Below is a small trained network, with its code and all its weights. Each question gives an input and a class and asks what happens when units are switched off, that is, made to give their printed mean instead of their output.

import numpy as np


def w(rows, s, z=0):
    codes = np.array(rows[::2]) - 128.0
    scale = np.full(codes.shape[1], s)
    scale[-1] = z or s
    return codes * scale


def norm(h):
    return h / np.sqrt((h * h).mean(-1, keepdims=True) + 1e-5)


def f(y):
    return y / 2 * (1 + np.tanh(0.7978845608 * (y + 0.044715 * y**3)))


def log_softmax(a):
    a = a - a.max(-1, keepdims=True)
    return a - np.log(np.exp(a).sum(-1, keepdims=True))


def net(x, mask):
    res = np.array(x, float).reshape(1, 6) / 4 @ E
    u = 0
    for l in range(4):
        y = f(norm(res) @ A[l][:, :-1].T + A[l][:, -1])
        res = res + np.where(mask[u : u + 7], y, B[l][:, -1]) @ B[l][:, :-1]
        u += 7
    return log_softmax(norm(res)[-1] @ U[:, :-1].T + U[:, -1])


A, B = {}, {}
E = w([
[54,90,91,180,230],'x0',
[129,131,130,127,130],'x1',
[6,150,164,3,111],'x2',
[98,253,83,158,128],'x3',
[124,128,124,129,128],'x4',
[125,132,132,128,124],'x5',
],0.0075)
A[0] = w([
[63,143,151,63,103,254],'L0N0',
[100,116,135,125,122,59],'L0N1',
[107,156,254,175,162,22],'L0N2',
[212,168,134,175,89,183],'L0N3',
[138,177,132,143,125,65],'L0N4',
[153,103,168,203,131,169],'L0N5',
[95,115,81,153,177,227],'L0N6',
],0.0097,0.0028)
B[0] = w([
[211,102,3,160,198,254],'L0N0',
[143,150,97,70,136,121],'L0N1',
[154,213,113,132,148,110],'L0N2',
[196,122,83,103,206,241],'L0N3',
[169,128,146,147,117,131],'L0N4',
[190,94,70,71,151,192],'L0N5',
[255,142,206,110,145,196],'L0N6',
],0.0076,0.0056)
A[1] = w([
[106,181,163,18,100,98],'L1N0',
[165,138,146,202,22,5],'L1N1',
[82,87,112,208,200,143],'L1N2',
[255,127,148,83,189,190],'L1N3',
[234,91,125,168,162,105],'L1N4',
[32,139,149,19,147,157],'L1N5',
[162,83,34,189,91,119],'L1N6',
],0.0084,0.0031)
B[1] = w([
[161,150,98,142,192,127],'L1N0',
[198,146,115,105,144,121],'L1N1',
[73,219,210,48,143,147],'L1N2',
[1,155,100,93,101,246],'L1N3',
[116,140,123,97,172,207],'L1N4',
[219,99,103,177,192,138],'L1N5',
[115,116,130,105,146,164],'L1N6',
],0.0097,0.013)
A[2] = w([
[114,148,113,63,144,137],'L2N0',
[122,205,120,217,119,138],'L2N1',
[171,137,147,207,186,122],'L2N2',
[185,95,139,174,128,5],'L2N3',
[172,157,64,54,22,98],'L2N4',
[105,179,91,186,117,158],'L2N5',
[121,11,197,135,110,188],'L2N6',
],0.011,0.0016)
B[2] = w([
[89,140,113,248,87,255],'L2N0',
[90,116,125,1,83,140],'L2N1',
[147,105,155,101,111,123],'L2N2',
[118,136,71,135,198,114],'L2N3',
[47,145,214,137,239,199],'L2N4',
[145,49,90,46,75,149],'L2N5',
[75,174,43,4,95,142],'L2N6',
],0.0088,0.0078)
A[3] = w([
[164,155,141,89,149,252],'L3N0',
[66,118,52,139,111,207],'L3N1',
[150,89,127,161,111,29],'L3N2',
[115,132,149,124,146,92],'L3N3',
[94,130,98,167,170,153],'L3N4',
[128,94,152,195,100,34],'L3N5',
[254,111,136,95,178,187],'L3N6',
],0.014,0.0027)
B[3] = w([
[75,27,86,164,121,138],'L3N0',
[237,110,243,109,39,252],'L3N1',
[108,61,162,87,195,119],'L3N2',
[155,148,105,179,195,137],'L3N3',
[215,126,162,160,117,213],'L3N4',
[72,70,68,98,95,119],'L3N5',
[255,44,120,225,144,133],'L3N6',
],0.0074,0.014)
U = w([
[247,48,60,168,169,124],'0',
[144,119,204,106,108,163],'1',
[36,138,182,144,203,130],'2',
[148,108,185,123,86,148],'3',
[90,81,82,57,65,152],'4',
[151,110,194,146,88,113],'5',
[52,78,96,243,36,3],'6',
],0.013,0.0068)

Each question gives the input, the list of numbers given to net, and the class t.
The units are the neurons (one row each of A and B). Each row of codes is followed by its name. A weight is (code - 128) times the scale printed after its matrix; where a second scale follows, it is the last column's (A, B and U).
mask holds one flag per neuron, layer by layer. A switched-off neuron (its flag False) gives its mean, the last column of its row in B, instead of its output. The means were averaged over made-up inputs and are rounded, as every weight is.
A unit's drop is (log p(t) with every unit on - log p(t) with that unit switched off) / (log p(t) with every unit on - log p(t) with every unit switched off).
The circuit of an input: a set's keep is (log p(t) with only the set's units on - log p(t) with every unit switched off) / (log p(t) with every unit on - log p(t) with every unit switched off). Starting from the 12 units with the biggest drops (on a tie, the unit counted first), units are removed one at a time, each time the one whose removal leaves the highest keep (on an exact tie, the one counted first), for as long as the keep stays at least 0.8.
circuit, biggest first: the units of the circuit, biggest drop first
unit that matters most: the unit with the biggest drop
k most important neurons: the k neurons with the biggest drops, biggest first
top k neurons in layer l: the k neurons of layer l with the biggest drops, biggest first
input [4,-2,8,-3,-1,-1], class 0: unit that matters most : L1N5
input [-8,-7,-5,0,6,2], class 2: 3 most important neurons : [L2N4; L0N0; L3N1]
input [1,6,5,0,-6,-8], class 5: top 3 neurons in layer 0 : [L0N0; L0N3; L0N5]
input [-8,5,7,-4,5,3], class 2: circuit, biggest first : [L2N4; L3N1]
input [5,4,-5,-8,-7,5], class 4: circuit, biggest first : [L2N6; L0N0]
input [-5,6,-3,-8,-7,4], class 4: circuit, biggest first : [L2N6; L3N4]
input [-6,-2,-3,-1,3,-5], class 2: 2 most important neurons : [L2N4; L0N0]
input [-7,0,5,5,1,5], class 2: circuit, biggest first : [L2N4; L3N1]
input [1,6,4,-8,0,-5], class 4: 2 most important neurons : [L2N6; L0N3]
input [-7,1,8,-8,1,7], class 0: 2 most important neurons : [L1N5; L1N0]
input [4,6,7,7,-2,4], class 0: 2 most important neurons : [L1N3; L1N5]
input [-5,-2,5,8,-7,6], class 4: top 3 neurons in layer 2 : [L2N1; L2N5; L2N0]
input [5,-3,-3,1,-8,1], class 3: top 3 neurons in layer 0 : [L0N6; L0N5; L0N0]
input [-3,4,5,0,-2,-1], class 0: unit that matters most : L0N6
input [5,3,4,7,2,-3], class 4: circuit, biggest first : [L2N5; L2N4]
input [5,2,-5,0,-7,-8], class 5: circuit, biggest first : [L0N0; L2N4; L1N2]
input [3,1,0,3,1,-8], class 5: top 2 neurons in layer 2 : [L2N4; L2N6]
input [5,6,-6,1,3,7], class 5: 4 most important neurons : [L0N0; L1N3; L2N4; L1N5]
input [7,6,8,-1,7,-1], class 0: circuit, biggest first : [L1N5; L1N3]
input [-6,-5,-2,-1,6,5], class 2: circuit, biggest first : [L2N4]
input [-4,1,4,-8,3,5], class 4: top 2 neurons in layer 2 : [L2N6; L2N0]
input [6,1,3,1,5,-7], class 5: 3 most important neurons : [L2N4; L0N6; L2N0]
input [-8,-6,0,-7,0,8], class 2: 2 most important neurons : [L2N4; L3N1]
input [8,-4,-2,-8,1,-7], class 2: 2 most important neurons : [L1N2; L3N1]
input [-7,3,-5,-2,-4,-5], class 2: 4 most important neurons : [L2N4; L0N0; L1N3; L3N1]
input [5,8,-4,-2,-4,4], class 1: 4 most important neurons : [L2N4; L1N3; L0N0; L0N5]
